Below are the code and all the weights of a small trained network. Each question names an input and a target symbol and asks about switching units off, where a switched-off unit gives its printed mean instead of its output.

import numpy as np


def w(rows, s, z=0):
    codes = np.array(rows[::2]) - 128.0
    scale = np.full(codes.shape[1], s)
    scale[-1] = z or s
    return codes * scale


def f(y):
    return y / 2 * (1 + np.tanh(0.7978845608 * (y + 0.044715 * y**3)))


def softmax(a):
    e = np.exp(a - a.max(-1, keepdims=True))
    return e / e.sum(-1, keepdims=True)


def log_softmax(a):
    a = a - a.max(-1, keepdims=True)
    return a - np.log(np.exp(a).sum(-1, keepdims=True))


def net(x, mask):
    ids = ['βγζηθλξπσφψ'.index(c) for c in x.split()]
    T = len(ids)
    res = E[ids] + P[:T]
    u = 0
    for l in range(2):
        r = res
        for j in range(2):
            rows = slice(2 * j, 2 * j + 2)
            q, k, v = (r @ M[l][rows].T for M in (Q, K, V))
            z = softmax(np.where(np.tri(T) > 0, q @ k.T / 2**0.5, -1e9)) @ v
            o = O[l][rows]
            res = res + np.where(mask[u + j], z, o[:, -1]) @ o[:, :-1]
        u += 2
        y = f(res @ A[l][:, :-1].T + A[l][:, -1])
        res = res + np.where(mask[u : u + 4], y, B[l][:, -1]) @ B[l][:, :-1]
        u += 4
    return log_softmax(res[-1] @ U[:, :-1].T + U[:, -1])


Q, K, V, O, A, B = {}, {}, {}, {}, {}, {}
E = w([
[142,155,33],'β',
[184,144,162],'γ',
[138,122,128],'ζ',
[121,29,38],'η',
[174,221,177],'θ',
[48,185,3],'λ',
[214,24,30],'ξ',
[20,148,188],'π',
[168,121,157],'σ',
[237,118,209],'φ',
[55,5,140],'ψ',
],0.016)
P = w([
[254,208,195],'0',
[230,130,212],'1',
[193,130,173],'2',
[185,121,146],'3',
[148,121,100],'4',
[164,116,93],'5',
[144,99,85],'6',
[165,100,88],'7',
[129,106,46],'8',
[125,93,52],'9',
[146,93,58],'10',
[134,93,38],'11',
[120,97,34],'12',
[165,94,60],'13',
],0.0045)
Q[0] = w([
[148,255,216],'L0H1',
[126,199,69],'L0H1',
[24,146,147],'L0H2',
[93,78,101],'L0H2',
],0.0083)
K[0] = w([
[89,85,92],'L0H1',
[47,135,37],'L0H1',
[85,76,83],'L0H2',
[255,64,98],'L0H2',
],0.0078)
V[0] = w([
[250,26,210],'L0H1',
[103,2,243],'L0H1',
[118,53,146],'L0H2',
[67,187,132],'L0H2',
],0.0082)
O[0] = w([
[134,53,69,254],'L0H1',
[202,105,208,90],'L0H1',
[2,103,79,109],'L0H2',
[94,65,230,72],'L0H2',
],0.0071,0.0032)
A[0] = w([
[213,178,60,137],'L0N1',
[62,224,44,145],'L0N2',
[205,201,237,253],'L0N3',
[185,116,2,154],'L0N4',
],0.0056,0.0039)
B[0] = w([
[144,129,179,191],'L0N1',
[198,128,10,187],'L0N2',
[21,105,119,254],'L0N3',
[235,64,254,237],'L0N4',
],0.0096,0.0053)
Q[1] = w([
[187,172,170],'L1H1',
[131,170,215],'L1H1',
[255,247,175],'L1H2',
[198,218,243],'L1H2',
],0.0061)
K[1] = w([
[39,225,103],'L1H1',
[71,25,14],'L1H1',
[64,150,197],'L1H2',
[80,254,173],'L1H2',
],0.0078)
V[1] = w([
[17,253,225],'L1H1',
[22,113,105],'L1H1',
[191,67,201],'L1H2',
[196,79,49],'L1H2',
],0.0061)
O[1] = w([
[147,216,183,3],'L1H1',
[3,29,118,72],'L1H1',
[75,147,189,236],'L1H2',
[25,192,233,175],'L1H2',
],0.0061,0.0055)
A[1] = w([
[81,177,145,98],'L1N1',
[77,69,188,253],'L1N2',
[7,177,146,226],'L1N3',
[134,187,195,66],'L1N4',
],0.013,0.0017)
B[1] = w([
[255,239,183,148],'L1N1',
[33,182,42,247],'L1N2',
[18,125,153,199],'L1N3',
[104,161,213,134],'L1N4',
],0.0061,0.011)
U = w([
[166,188,85,255],'β',
[77,127,106,47],'γ',
[97,179,170,21],'ζ',
[101,151,155,146],'η',
[117,242,214,241],'θ',
[92,250,30,110],'λ',
[163,121,203,96],'ξ',
[52,208,222,150],'π',
[74,201,158,144],'σ',
[86,193,208,193],'φ',
[3,122,75,126],'ψ',
],0.0075,0.0045)

Each question gives the input, a string of symbols that net reads in full, and the target symbol t.
The units are the heads (2 rows each of Q, K, V and O) and the neurons (one row each of A and B). Each row of codes is followed by its name. A weight is (code - 128) times the scale printed after its matrix; where a second scale follows, it is the last column's (O, A, B and U).
mask holds one flag per unit, layer by layer, with each layer's heads first. A switched-off unit (its flag False) gives its mean, the last column of its rows in O or B, instead of its output. The means were averaged over made-up inputs and are rounded, as every weight is.
A unit's drop is (log p(t) with every unit on - log p(t) with that unit switched off) / (log p(t) with every unit on - log p(t) with every unit switched off).
The circuit of an input: a set's keep is (log p(t) with only the set's units on - log p(t) with every unit switched off) / (log p(t) with every unit on - log p(t) with every unit switched off). Starting from all 12 units, units are removed one at a time, each time the one whose removal leaves the highest keep (on an exact tie, the one counted first), for as long as the keep stays at least 0.8.
units of the circuit, in order: the units of the circuit, biggest drop first
most important unit: the unit with the biggest drop
k most important neurons: the k neurons with the biggest drops, biggest first
k most important neurons of layer l: the k neurons of layer l with the biggest drops, biggest first
heads that matter: for each layer, one digit per head in row order, 1 if its drop is at least 0.15 and else 0, layers parted by /
drop of u: that unit's drop, to one decimal
input π θ θ, target π: units of the circuit, in order : [L0N3, L1N3, L0H1]
input ξ η π β θ θ θ γ π π, target π: heads that matter : 10 / 01
input ψ λ ψ π, target ψ: most important unit : L1H1
input λ ψ π, target ψ: units of the circuit, in order : [L1N2, L1H1]
input ψ π ζ, target ψ: units of the circuit, in order : [L0N4, L0H2, L1H1]
input θ π π θ, target π: units of the circuit, in order : [L0N3, L1H1, L0H1, L1N3]
input θ π φ φ γ θ φ σ, target ξ: 2 most important neurons of layer 1 : [L1N2, L1N3]
input π ξ θ π ζ π, target π: 4 most important neurons : [L0N4, L1N3, L1N1, L1N4]
input ζ θ ψ π β, target β: units of the circuit, in order : [L1H2, L0N3, L0N4]
input ψ λ π φ, target ψ: 3 most important neurons of layer 0 : [L0N3, L0N4, L0N2]
input θ λ ψ θ β ψ θ θ λ β, target β: 2 most important neurons of layer 1 : [L1N2, L1N3]
input θ ψ γ θ, target ψ: 2 most important neurons of layer 1 : [L1N2, L1N1]
input η θ ξ, target ξ: drop of L0N4 : 0.4
input π ζ φ θ ψ ξ, target ξ: drop of L0N4 : 0.6
input ψ π π γ λ ψ θ γ π ψ θ, target ψ: drop of L1N4 : 0.0
